Here is a tiny trained network, its code and every weight. The questions are about switching its units off for an input and a target symbol, where a switched-off unit gives its printed mean instead of its output.

import numpy as np


def w(rows, s, z=0):
    codes = np.array(rows[::2]) - 128.0
    scale = np.full(codes.shape[1], s)
    scale[-1] = z or s
    return codes * scale


def norm(h):
    return h / np.sqrt((h * h).mean(-1, keepdims=True) + 1e-5)


def f(y):
    return np.maximum(y, 0)


def softmax(a):
    e = np.exp(a - a.max(-1, keepdims=True))
    return e / e.sum(-1, keepdims=True)


def log_softmax(a):
    a = a - a.max(-1, keepdims=True)
    return a - np.log(np.exp(a).sum(-1, keepdims=True))


def net(x, mask):
    ids = ['βγδεζηθλμξπστφψω'.index(c) for c in x.split()]
    T = len(ids)
    res = E[ids] + P[:T]
    u = 0
    for l in range(2):
        r = norm(res)
        for j in range(2):
            rows = slice(4 * j, 4 * j + 4)
            q, k, v = (r @ M[l][rows].T for M in (Q, K, V))
            z = softmax(np.where(np.tri(T) > 0, q @ k.T / 4**0.5, -1e9)) @ v
            o = O[l][rows]
            res = res + np.where(mask[u + j], z, o[:, -1]) @ o[:, :-1]
        u += 2
        y = f(norm(res) @ A[l][:, :-1].T + A[l][:, -1])
        res = res + np.where(mask[u : u + 4], y, B[l][:, -1]) @ B[l][:, :-1]
        u += 4
    return log_softmax(norm(res)[-1] @ U[:, :-1].T + U[:, -1])


Q, K, V, O, A, B = {}, {}, {}, {}, {}, {}
E = w([
[47,178,68,172,173,99],'β',
[182,163,86,153,155,45],'γ',
[75,38,102,214,166,28],'δ',
[89,156,55,128,98,77],'ε',
[184,142,150,206,50,121],'ζ',
[119,13,92,155,201,138],'η',
[76,51,230,187,75,123],'θ',
[98,124,68,140,223,146],'λ',
[146,235,168,50,123,89],'μ',
[118,112,78,129,202,139],'ξ',
[103,86,93,133,227,129],'π',
[23,67,165,103,94,139],'σ',
[172,144,155,130,106,237],'τ',
[251,109,151,168,102,156],'φ',
[133,106,60,124,201,165],'ψ',
[138,27,135,111,128,187],'ω',
],0.021)
P = w([
[62,185,54,250,205,151],'0',
[75,173,67,232,168,150],'1',
[96,166,84,215,154,136],'2',
[112,158,100,200,147,132],'3',
[120,146,113,186,141,129],'4',
[124,134,125,168,130,129],'5',
[136,125,139,154,125,122],'6',
[144,116,151,137,113,123],'7',
[147,105,161,122,104,122],'8',
[160,98,173,107,98,119],'9',
[168,86,183,93,91,117],'10',
[184,79,191,84,95,109],'11',
[189,69,203,67,93,112],'12',
],0.014)
Q[0] = w([
[136,145,27,133,143,123],'0.h0',
[245,146,190,133,144,196],'0.h0',
[198,86,95,151,238,147],'0.h0',
[152,196,106,78,187,40],'0.h0',
[101,138,254,136,58,188],'0.h1',
[25,210,214,110,189,128],'0.h1',
[127,108,162,131,95,56],'0.h1',
[174,210,108,74,125,73],'0.h1',
],0.034)
K[0] = w([
[141,143,56,146,139,156],'0.h0',
[232,112,185,105,134,120],'0.h0',
[182,89,98,148,230,101],'0.h0',
[125,200,97,162,152,72],'0.h0',
[116,118,172,43,88,172],'0.h1',
[4,192,143,99,169,196],'0.h1',
[119,128,169,144,131,88],'0.h1',
[166,219,138,162,175,93],'0.h1',
],0.04)
V[0] = w([
[112,137,116,117,111,56],'0.h0',
[134,131,202,156,174,254],'0.h0',
[187,93,115,52,175,78],'0.h0',
[164,113,16,98,80,116],'0.h0',
[113,137,133,86,126,125],'0.h1',
[128,155,143,113,141,149],'0.h1',
[94,171,171,65,141,136],'0.h1',
[65,136,123,104,110,140],'0.h1',
],0.0088)
O[0] = w([
[136,161,117,115,175,60,128],'0.h0',
[68,88,121,135,1,228,133],'0.h0',
[86,118,75,79,157,174,33],'0.h0',
[160,105,151,131,195,141,114],'0.h0',
[70,164,121,89,92,142,45],'0.h1',
[134,186,129,110,118,142,104],'0.h1',
[49,233,144,74,68,174,4],'0.h1',
[25,175,164,113,80,137,38],'0.h1',
],0.007,0.004)
A[0] = w([
[37,130,106,101,123,96,56],'0.n0',
[82,144,102,103,253,185,61],'0.n1',
[81,132,131,136,157,200,61],'0.n2',
[145,142,93,58,194,159,4],'0.n3',
],0.02,0.0036)
B[0] = w([
[197,142,150,145,255,133,182],'0.n0',
[155,190,52,45,114,115,253],'0.n1',
[159,75,142,201,121,85,182],'0.n2',
[111,105,148,156,58,136,193],'0.n3',
],0.015,0.0051)
Q[1] = w([
[123,74,192,124,246,142],'1.h0',
[39,154,17,98,121,104],'1.h0',
[108,212,214,153,127,75],'1.h0',
[73,85,210,183,154,109],'1.h0',
[143,155,128,126,96,164],'1.h1',
[105,127,137,118,132,75],'1.h1',
[5,117,153,101,156,90],'1.h1',
[88,149,68,131,89,113],'1.h1',
],0.024)
K[1] = w([
[125,100,130,162,164,37],'1.h0',
[62,199,19,250,151,142],'1.h0',
[161,187,211,127,126,64],'1.h0',
[93,86,196,135,193,88],'1.h0',
[150,143,134,93,78,153],'1.h1',
[109,151,128,134,142,92],'1.h1',
[62,206,108,229,187,178],'1.h1',
[70,174,75,205,96,113],'1.h1',
],0.021)
V[1] = w([
[105,126,136,128,169,5],'1.h0',
[178,192,40,146,83,117],'1.h0',
[170,127,139,143,225,154],'1.h0',
[72,186,158,100,153,208],'1.h0',
[147,183,113,149,204,249],'1.h1',
[135,99,10,139,122,154],'1.h1',
[114,55,72,173,130,144],'1.h1',
[112,153,62,67,44,154],'1.h1',
],0.016)
O[1] = w([
[170,127,151,133,66,73,161],'1.h0',
[164,203,182,95,95,190,246],'1.h0',
[146,84,158,54,119,136,187],'1.h0',
[253,83,112,150,247,144,1],'1.h0',
[97,43,120,99,109,140,115],'1.h1',
[181,131,70,79,86,95,224],'1.h1',
[179,94,88,83,189,120,184],'1.h1',
[191,113,42,181,55,110,52],'1.h1',
],0.013,0.0081)
A[1] = w([
[115,220,63,86,222,90,102],'1.n0',
[101,251,3,78,242,104,102],'1.n1',
[137,204,91,49,155,96,132],'1.n2',
[151,139,111,162,130,166,2],'1.n3',
],0.035,0.0086)
B[1] = w([
[91,91,51,89,73,105,194],'1.n0',
[55,136,121,104,191,2,205],'1.n1',
[167,154,134,104,169,149,252],'1.n2',
[128,159,100,129,154,168,139],'1.n3',
],0.051,0.021)
U = w([
[86,152,68,96,187,56,152],'β',
[206,195,120,20,137,160,4],'γ',
[239,152,190,168,203,121,152],'δ',
[93,202,203,133,92,131,162],'ε',
[125,101,134,147,133,124,125],'ζ',
[202,104,75,123,66,140,129],'η',
[180,123,102,136,83,120,100],'θ',
[115,155,67,167,166,216,218],'λ',
[121,60,158,54,83,189,118],'μ',
[145,157,109,228,150,73,139],'ξ',
[151,140,119,132,98,132,71],'π',
[198,122,89,146,72,117,95],'σ',
[98,68,199,120,238,157,42],'τ',
[187,50,155,157,133,87,138],'φ',
[128,7,74,133,121,146,155],'ψ',
[70,132,129,202,177,123,127],'ω',
],0.011,0.0039)

Each question gives the input, a string of symbols that net reads in full, and the target symbol t.
The units are the heads (4 rows each of Q, K, V and O) and the neurons (one row each of A and B). Each row of codes is followed by its name. A weight is (code - 128) times the scale printed after its matrix; where a second scale follows, it is the last column's (O, A, B and U).
mask holds one flag per unit, layer by layer, with each layer's heads first. A switched-off unit (its flag False) gives its mean, the last column of its rows in O or B, instead of its output. The means were averaged over made-up inputs and are rounded, as every weight is.
A unit's drop is (log p(t) with every unit on - log p(t) with that unit switched off) / (log p(t) with every unit on - log p(t) with every unit switched off).
The circuit of an input: a set's keep is (log p(t) with only the set's units on - log p(t) with every unit switched off) / (log p(t) with every unit on - log p(t) with every unit switched off). Starting from all 12 units, units are removed one at a time, each time the one whose removal leaves the highest keep (on an exact tie, the one counted first), for as long as the keep stays at least 0.8.
units of the circuit, in order: the units of the circuit, biggest drop first
most important unit: the unit with the biggest drop
top k neurons: the k neurons with the biggest drops, biggest first
k most important neurons of layer l: the k neurons of layer l with the biggest drops, biggest first
heads that matter: for each layer, one digit per head in row order, 1 if its drop is at least 0.15 and else 0, layers parted by /
input μ μ μ ξ λ ξ σ η ζ ψ ζ, target η: units of the circuit, in order -> [0.n1; 1.n1; 1.h1]
input ξ ζ μ ζ μ τ ζ μ ψ η σ, target τ: heads that matter -> 00 / 01
input ζ μ ξ φ ζ η ζ δ μ μ, target δ: heads that matter -> 01 / 11
input ζ γ ω τ, target ψ: most important unit -> 0.h0
input β ζ τ γ ω γ τ μ ζ θ γ, target δ: units of the circuit, in order -> [0.n1; 1.n0; 1.n1]
input ε γ γ ε σ τ θ, target τ: units of the circuit, in order -> [0.n0; 1.h1; 1.n0]
input π η ζ ζ, target γ: top 2 neurons -> [0.n2; 1.n1]
input μ ζ μ τ μ ζ ζ μ, target ε: top 4 neurons -> [0.n1; 1.n2; 1.n1; 1.n0]
input ζ δ ζ η ε ζ μ μ ε, target γ: units of the circuit, in order -> [1.h0; 1.n1]
input τ γ ζ ζ θ μ ζ, target δ: units of the circuit, in order -> [1.n0; 0.h1; 1.h0]
input ψ ζ μ δ ζ ε ζ η ψ, target γ: top 2 neurons -> [0.n3; 0.n2]
input η τ γ η θ ζ, target ξ: top 3 neurons -> [0.n1; 1.n2; 1.n0]
input ε ζ ε, target γ: units of the circuit, in order -> [1.h0; 0.n1; 1.n1]
input γ μ σ τ τ ζ π ζ γ, target γ: heads that matter -> 00 / 10
input σ ω ζ, target ψ: heads that matter -> 11 / 11
input τ η ζ σ γ τ ζ, target λ: heads that matter -> 10 / 10
input ζ ε μ τ ε μ μ ζ μ ζ σ ζ ζ, target φ: top 4 neurons -> [0.n1; 0.n0; 1.n2; 1.n1]
input η τ ε ε τ β η, target γ: 2 most important neurons of layer 1 -> [1.n2; 1.n0]
input ζ ζ σ θ, target τ: most important unit -> 1.h1
input θ η ε μ θ ζ π γ φ θ η, target γ: units of the circuit, in order -> [1.n1]
input ζ τ ω φ, target ψ: heads that matter -> 10 / 11
input ζ ζ μ μ ζ φ τ, target μ: 3 most important neurons of layer 1 -> [1.n1; 1.n2; 1.n0]
input ζ ζ μ ζ φ, target μ: units of the circuit, in order -> [1.n1; 1.n2; 0.n1; 1.h1]
input π σ φ, target μ: heads that matter -> 10 / 10
input σ μ μ, target γ: top 3 neurons -> [0.n0; 1.n1; 0.n2]
input ψ ξ τ ω τ, target ψ: top 4 neurons -> [1.n2; 1.n1; 0.n2; 0.n1]
input μ ε τ ζ, target λ: most important unit -> 0.h0
